Below are the code and all the weights of a small trained network. Each question names an input and a class and asks about switching units off, where a switched-off unit gives its printed mean instead of its output.

import numpy as np


def w(rows, s, z=0):
    codes = np.array(rows[::2]) - 128.0
    scale = np.full(codes.shape[1], s)
    scale[-1] = z or s
    return codes * scale


def norm(h):
    return h / np.sqrt((h * h).mean(-1, keepdims=True) + 1e-5)


def f(y):
    return y / 2 * (1 + np.tanh(0.7978845608 * (y + 0.044715 * y**3)))


def log_softmax(a):
    a = a - a.max(-1, keepdims=True)
    return a - np.log(np.exp(a).sum(-1, keepdims=True))


def net(x, mask):
    res = np.array(x, float).reshape(1, 8) / 4 @ E
    u = 0
    for l in range(2):
        y = f(norm(res) @ A[l][:, :-1].T + A[l][:, -1])
        res = res + np.where(mask[u : u + 8], y, B[l][:, -1]) @ B[l][:, :-1]
        u += 8
    return log_softmax(norm(res)[-1] @ U[:, :-1].T + U[:, -1])


A, B = {}, {}
E = w([
[64,136,154,69,75,145,117,150,137,102,164],'x0',
[134,163,119,100,177,141,139,90,195,115,99],'x1',
[129,112,166,143,108,132,198,113,189,147,254],'x2',
[63,97,88,138,174,58,153,130,135,125,131],'x3',
[116,172,160,91,155,131,99,102,123,216,73],'x4',
[135,129,113,154,129,73,147,217,129,120,88],'x5',
[147,139,102,106,106,129,135,121,80,119,102],'x6',
[146,149,117,70,121,131,174,118,102,120,107],'x7',
],0.008)
A[0] = w([
[175,116,64,95,68,115,81,163,95,110,27,3],'L0N1',
[176,161,47,94,150,147,38,127,45,62,53,124],'L0N2',
[178,145,96,87,65,137,48,108,68,62,36,189],'L0N3',
[200,113,163,129,196,190,75,93,188,213,147,175],'L0N4',
[145,167,170,128,128,111,139,93,150,194,115,29],'L0N5',
[132,148,207,124,13,151,104,254,139,88,99,16],'L0N6',
[121,163,119,120,66,65,131,191,121,235,80,100],'L0N7',
[184,124,184,96,82,180,165,21,130,187,98,75],'L0N8',
],0.0064,0.0022)
B[0] = w([
[105,169,160,128,125,113,79,111,91,137,176,194],'L0N1',
[146,195,138,151,70,89,89,182,88,140,181,254],'L0N2',
[56,209,111,133,217,157,105,160,95,143,103,251],'L0N3',
[80,132,165,87,162,176,118,145,149,109,186,205],'L0N4',
[170,177,152,162,212,162,77,208,88,158,2,137],'L0N5',
[120,75,141,146,186,219,140,146,124,122,136,192],'L0N6',
[119,105,108,154,76,155,156,114,146,101,150,169],'L0N7',
[85,86,148,132,190,207,104,206,95,123,158,189],'L0N8',
],0.0088,0.006)
A[1] = w([
[202,105,115,185,137,92,179,228,128,119,151,156],'L1N1',
[126,183,85,163,45,111,71,107,62,127,121,128],'L1N2',
[111,143,128,151,197,93,121,85,203,156,36,107],'L1N3',
[146,71,59,143,115,109,199,158,143,80,126,163],'L1N4',
[145,181,172,98,170,180,121,74,151,123,139,122],'L1N5',
[159,117,105,219,180,61,169,150,134,173,196,6],'L1N6',
[100,3,119,215,130,142,157,137,161,120,112,157],'L1N7',
[159,92,101,222,145,137,178,165,123,96,114,125],'L1N8',
],0.0077,0.0024)
B[1] = w([
[168,214,6,165,123,100,36,135,77,113,17,225],'L1N1',
[119,186,130,188,77,100,186,48,219,253,155,254],'L1N2',
[112,134,167,171,95,180,211,110,187,138,255,166],'L1N3',
[185,69,107,78,103,72,147,111,104,61,46,206],'L1N4',
[153,28,100,132,142,147,153,162,113,180,147,223],'L1N5',
[161,175,138,152,86,173,129,187,106,198,83,194],'L1N6',
[180,65,110,121,95,116,141,130,199,135,77,244],'L1N7',
[117,149,151,197,141,55,22,219,178,94,20,192],'L1N8',
],0.0078,0.0042)
U = w([
[144,28,170,92,110,163,163,82,187,134,246,139],'0',
[145,127,181,120,139,87,73,154,120,112,73,2],'1',
[138,108,115,13,93,37,160,72,122,59,114,80],'2',
[106,238,100,204,76,36,58,116,108,187,124,146],'3',
[222,70,64,150,63,70,98,182,166,79,45,152],'4',
[98,168,169,103,195,221,56,200,93,184,149,164],'5',
],0.012,0.0056)

Each question gives the input, the list of numbers given to net, and the class t.
The units are the neurons (one row each of A and B). Each row of codes is followed by its name. A weight is (code - 128) times the scale printed after its matrix; where a second scale follows, it is the last column's (A, B and U).
mask holds one flag per neuron, layer by layer. A switched-off neuron (its flag False) gives its mean, the last column of its row in B, instead of its output. The means were averaged over made-up inputs and are rounded, as every weight is.
A unit's drop is (log p(t) with every unit on - log p(t) with that unit switched off) / (log p(t) with every unit on - log p(t) with every unit switched off).
The circuit of an input: a set's keep is (log p(t) with only the set's units on - log p(t) with every unit switched off) / (log p(t) with every unit on - log p(t) with every unit switched off). Starting from the 12 units with the biggest drops (on a tie, the unit counted first), units are removed one at a time, each time the one whose removal leaves the highest keep (on an exact tie, the one counted first), for as long as the keep stays at least 0.8.
circuit, biggest first: the units of the circuit, biggest drop first
most important unit: the unit with the biggest drop
k most important neurons: the k neurons with the biggest drops, biggest first
k most important neurons of layer l: the k neurons of layer l with the biggest drops, biggest first
drop when u is switched off: that unit's drop, to one decimal
input [-5,2,1,-1,-5,-6,2,5], class 0: circuit, biggest first -> (L1N1)
input [3,-1,6,7,-5,-5,0,8], class 2: 2 most important neurons -> (L1N4; L0N4)
input [-2,-4,-5,-3,-7,-2,-1,6], class 3: 2 most important neurons -> (L0N2; L1N2)
input [-8,-1,-3,6,7,-7,-7,-1], class 0: circuit, biggest first -> (L1N3; L0N3)
input [-1,0,-5,-7,-3,5,4,4], class 3: 2 most important neurons -> (L0N2; L1N2)
input [-5,6,3,-4,-3,-1,-5,-3], class 0: 3 most important neurons -> (L0N4; L0N2; L0N3)
input [8,8,8,5,2,6,3,2], class 2: circuit, biggest first -> (L0N3; L0N4; L1N2; L0N8)
input [7,8,3,0,-8,-5,8,2], class 2: circuit, biggest first -> (L0N4; L0N6)
input [6,5,-2,8,0,-8,4,3], class 0: 2 most important neurons of layer 1 -> (L1N1; L1N4)
input [3,6,-5,-1,-7,-4,-8,0], class 0: 2 most important neurons -> (L1N1; L0N8)
input [6,-3,-7,-2,7,-4,6,-5], class 3: 3 most important neurons -> (L0N2; L1N2; L0N4)
input [-3,0,3,2,0,-6,-3,5], class 0: 4 most important neurons -> (L0N3; L1N1; L0N2; L1N8)
input [1,3,-8,5,1,-5,-3,4], class 3: 2 most important neurons -> (L0N2; L1N2)
input [2,-5,-7,0,2,-4,0,-5], class 3: circuit, biggest first -> (L1N2)
input [3,4,2,0,-4,-3,5,-8], class 0: 2 most important neurons -> (L1N1; L1N8)
input [8,3,3,8,-6,-1,6,-7], class 4: 2 most important neurons of layer 1 -> (L1N7; L1N4)
input [7,4,-8,-4,-2,-1,1,-1], class 3: 3 most important neurons of layer 0 -> (L0N2; L0N4; L0N8)
input [-5,1,2,8,-4,-7,-2,-2], class 4: 2 most important neurons of layer 0 -> (L0N3; L0N1)
input [-4,1,-2,7,-2,-7,-4,3], class 0: drop when L1N3 is switched off -> 0.1
input [3,2,8,-6,-4,8,-3,-8], class 4: drop when L0N3 is switched off -> 0.0
input [8,2,3,-5,0,-3,-8,-2], class 0: most important unit -> L0N3
input [8,-6,3,-6,0,2,-3,6], class 0: drop when L0N5 is switched off -> 0.1
